Below are the code and all the weights of a small trained network. Each question names an input and a class and asks about switching units off, where a switched-off unit gives its printed mean instead of its output.

import numpy as np


def w(rows, s, z=0):
    codes = np.array(rows[::2]) - 128.0
    scale = np.full(codes.shape[1], s)
    scale[-1] = z or s
    return codes * scale


def f(y):
    return np.maximum(y, 0)


def log_softmax(a):
    a = a - a.max(-1, keepdims=True)
    return a - np.log(np.exp(a).sum(-1, keepdims=True))


def net(x, mask):
    res = np.array(x, float).reshape(1, 7) / 4 @ E
    y = f(res @ A[0][:, :-1].T + A[0][:, -1])
    res = res + np.where(mask, y, B[0][:, -1]) @ B[0][:, :-1]
    return log_softmax(res[-1] @ U[:, :-1].T + U[:, -1])


A, B = {}, {}
E = w([
[61,44,202,79,137,178],'x0',
[94,249,166,215,85,217],'x1',
[102,63,72,255,207,153],'x2',
[123,166,136,93,163,129],'x3',
[161,59,87,157,86,163],'x4',
[31,165,67,76,113,135],'x5',
[141,122,117,122,132,141],'x6',
],0.0086)
A[0] = w([
[191,147,197,152,173,123,209],'n0',
[139,107,135,85,3,114,111],'n1',
[102,84,107,146,187,124,114],'n2',
[177,80,145,155,39,127,194],'n3',
[179,111,176,146,169,128,144],'n4',
[131,119,81,163,169,106,55],'n5',
[127,99,172,124,114,159,140],'n6',
[82,72,198,111,122,176,83],'n7',
[92,110,176,68,137,186,137],'n8',
[154,158,132,103,82,115,99],'n9',
[167,174,99,175,95,60,66],'n10',
[129,73,86,175,151,186,126],'n11',
[188,102,179,146,132,140,141],'n12',
[137,177,151,158,96,188,70],'n13',
[153,161,87,141,122,87,123],'n14',
[148,81,105,112,139,58,116],'n15',
[109,112,95,171,127,120,105],'n16',
[142,167,151,143,131,223,96],'n17',
[213,133,146,153,120,116,143],'n18',
[107,128,107,125,133,130,173],'n19',
[139,189,132,156,137,163,73],'n20',
[119,122,174,179,177,151,135],'n21',
[69,192,147,195,88,214,81],'n22',
[124,118,140,172,90,190,116],'n23',
[134,170,49,134,118,110,125],'n24',
[105,120,59,119,57,174,187],'n25',
[71,84,177,114,124,168,93],'n26',
[127,119,59,49,198,96,175],'n27',
[129,176,212,114,135,84,165],'n28',
[106,160,132,123,118,82,221],'n29',
[82,119,85,111,102,114,255],'n30',
[174,120,135,78,56,175,138],'n31',
[100,102,74,166,167,196,103],'n32',
[94,94,165,130,144,175,123],'n33',
[105,179,101,95,121,187,152],'n34',
],0.012,0.0074)
B[0] = w([
[16,123,109,186,136,185,229],'n0',
[140,127,80,151,208,39,224],'n1',
[176,149,158,146,143,66,192],'n2',
[100,134,164,193,161,191,234],'n3',
[59,124,97,115,120,167,190],'n4',
[156,111,97,75,140,78,170],'n5',
[155,148,120,132,124,196,179],'n6',
[207,180,43,36,109,154,203],'n7',
[172,182,128,127,148,145,219],'n8',
[185,134,93,132,194,73,180],'n9',
[206,160,35,63,100,147,194],'n10',
[139,165,120,150,159,90,219],'n11',
[62,110,143,104,137,154,195],'n12',
[161,102,190,43,110,113,197],'n13',
[232,133,101,63,86,226,188],'n14',
[158,36,208,103,17,138,215],'n15',
[147,159,103,93,190,110,171],'n16',
[154,22,182,95,89,37,200],'n17',
[78,131,124,113,141,191,205],'n18',
[106,145,153,149,122,139,170],'n19',
[149,87,202,32,93,108,184],'n20',
[112,133,81,144,132,85,187],'n21',
[141,42,171,67,120,106,255],'n22',
[157,117,176,155,110,103,190],'n23',
[174,155,81,113,138,183,196],'n24',
[80,107,157,175,147,183,224],'n25',
[228,178,28,64,74,181,194],'n26',
[141,88,218,152,102,146,250],'n27',
[113,111,151,183,174,129,218],'n28',
[110,146,138,211,159,161,213],'n29',
[79,93,189,223,139,221,241],'n30',
[98,155,96,184,229,1,217],'n31',
[141,125,122,144,189,64,204],'n32',
[203,176,69,129,128,133,185],'n33',
[83,90,149,171,152,131,211],'n34',
],0.0059,0.0095)
U = w([
[172,56,187,89,73,64,71],'0',
[159,160,123,142,224,7,89],'1',
[207,180,87,78,90,173,107],'2',
[128,132,149,149,139,131,255],'3',
[133,133,156,161,138,140,195],'4',
[79,118,142,146,144,189,95],'5',
[134,130,157,155,156,132,141],'6',
[79,149,98,116,56,94,62],'7',
],0.012,0.0074)

Each question gives the input, the list of numbers given to net, and the class t.
The units are the neurons (one row each of A and B). Each row of codes is followed by its name. A weight is (code - 128) times the scale printed after its matrix; where a second scale follows, it is the last column's (A, B and U).
mask holds one flag per neuron, in row order. A switched-off neuron (its flag False) gives its mean, the last column of its row in B, instead of its output. The means were averaged over made-up inputs and are rounded, as every weight is.
A unit's drop is (log p(t) with every unit on - log p(t) with that unit switched off) / (log p(t) with every unit on - log p(t) with every unit switched off).
The circuit of an input: a set's keep is (log p(t) with only the set's units on - log p(t) with every unit switched off) / (log p(t) with every unit on - log p(t) with every unit switched off). Starting from the 12 units with the biggest drops (on a tie, the unit counted first), units are removed one at a time, each time the one whose removal leaves the highest keep (on an exact tie, the one counted first), for as long as the keep stays at least 0.8.
circuit, biggest first: the units of the circuit, biggest drop first
unit that matters most: the unit with the biggest drop
k most important neurons: the k neurons with the biggest drops, biggest first
drop when u is switched off: that unit's drop, to one decimal
input [-3,8,5,0,-8,-4,-5], class 0: unit that matters most	n22
input [-7,0,-3,3,2,-8,0], class 5: circuit, biggest first	[n0; n18]
input [-7,-5,-6,-5,2,-7,3], class 2: 3 most important neurons	[n10; n14; n30]
input [6,-1,-1,-1,-2,6,-6], class 2: circuit, biggest first	[n26; n7]
input [-8,1,7,8,8,1,0], class 2: circuit, biggest first	[n14; n10]
input [8,8,2,-1,6,3,-4], class 0: circuit, biggest first	[n22; n17]
input [-8,3,4,-1,-4,6,-4], class 2: circuit, biggest first	[n10; n14]
input [3,5,-1,-1,-3,-3,1], class 0: circuit, biggest first	[n17; n22]
input [-3,-6,-5,-8,-2,-8,-7], class 4: circuit, biggest first	[n3; n0]
input [-6,7,0,7,3,-7,-6], class 0: circuit, biggest first	[n17; n20]
input [-7,7,3,6,1,3,-3], class 0: circuit, biggest first	[n22; n17; n20]
input [1,4,8,-4,1,-6,5], class 1: 2 most important neurons	[n32; n11]
input [-8,-8,-5,7,-3,4,3], class 0: 2 most important neurons	[n27; n15]
input [-7,-5,4,6,5,3,-5], class 2: 2 most important neurons	[n14; n24]
input [5,-7,3,7,6,7,-3], class 0: circuit, biggest first	[n15]
input [-6,-3,-6,0,0,-6,8], class 3: 2 most important neurons	[n0; n18]
input [7,-8,5,7,2,5,-7], class 0: 3 most important neurons	[n27; n15; n2]
input [-2,-6,5,-8,-8,8,2], class 4: 3 most important neurons	[n30; n22; n17]
input [-2,-5,-8,-7,4,-1,-3], class 1: 2 most important neurons	[n1; n31]
input [-8,7,-1,-5,-4,-4,8], class 2: circuit, biggest first	[n10]
input [3,5,4,-5,1,-3,-3], class 0: 2 most important neurons	[n22; n17]
input [1,-7,7,-2,0,-2,-7], class 0: 3 most important neurons	[n15; n31; n1]
input [8,0,-1,-1,2,7,-7], class 2: 2 most important neurons	[n26; n7]
input [8,7,-2,0,-4,-8,-4], class 2: 3 most important neurons	[n7; n26; n33]
input [-6,-3,2,-1,6,-7,-6], class 5: 3 most important neurons	[n3; n0; n18]
input [4,3,-7,2,1,1,1], class 1: 2 most important neurons	[n31; n1]
input [-2,0,-1,-3,-5,-5,3], class 5: unit that matters most	n0
input [6,6,-8,8,5,2,-5], class 1: drop when n1 is switched off	0.2
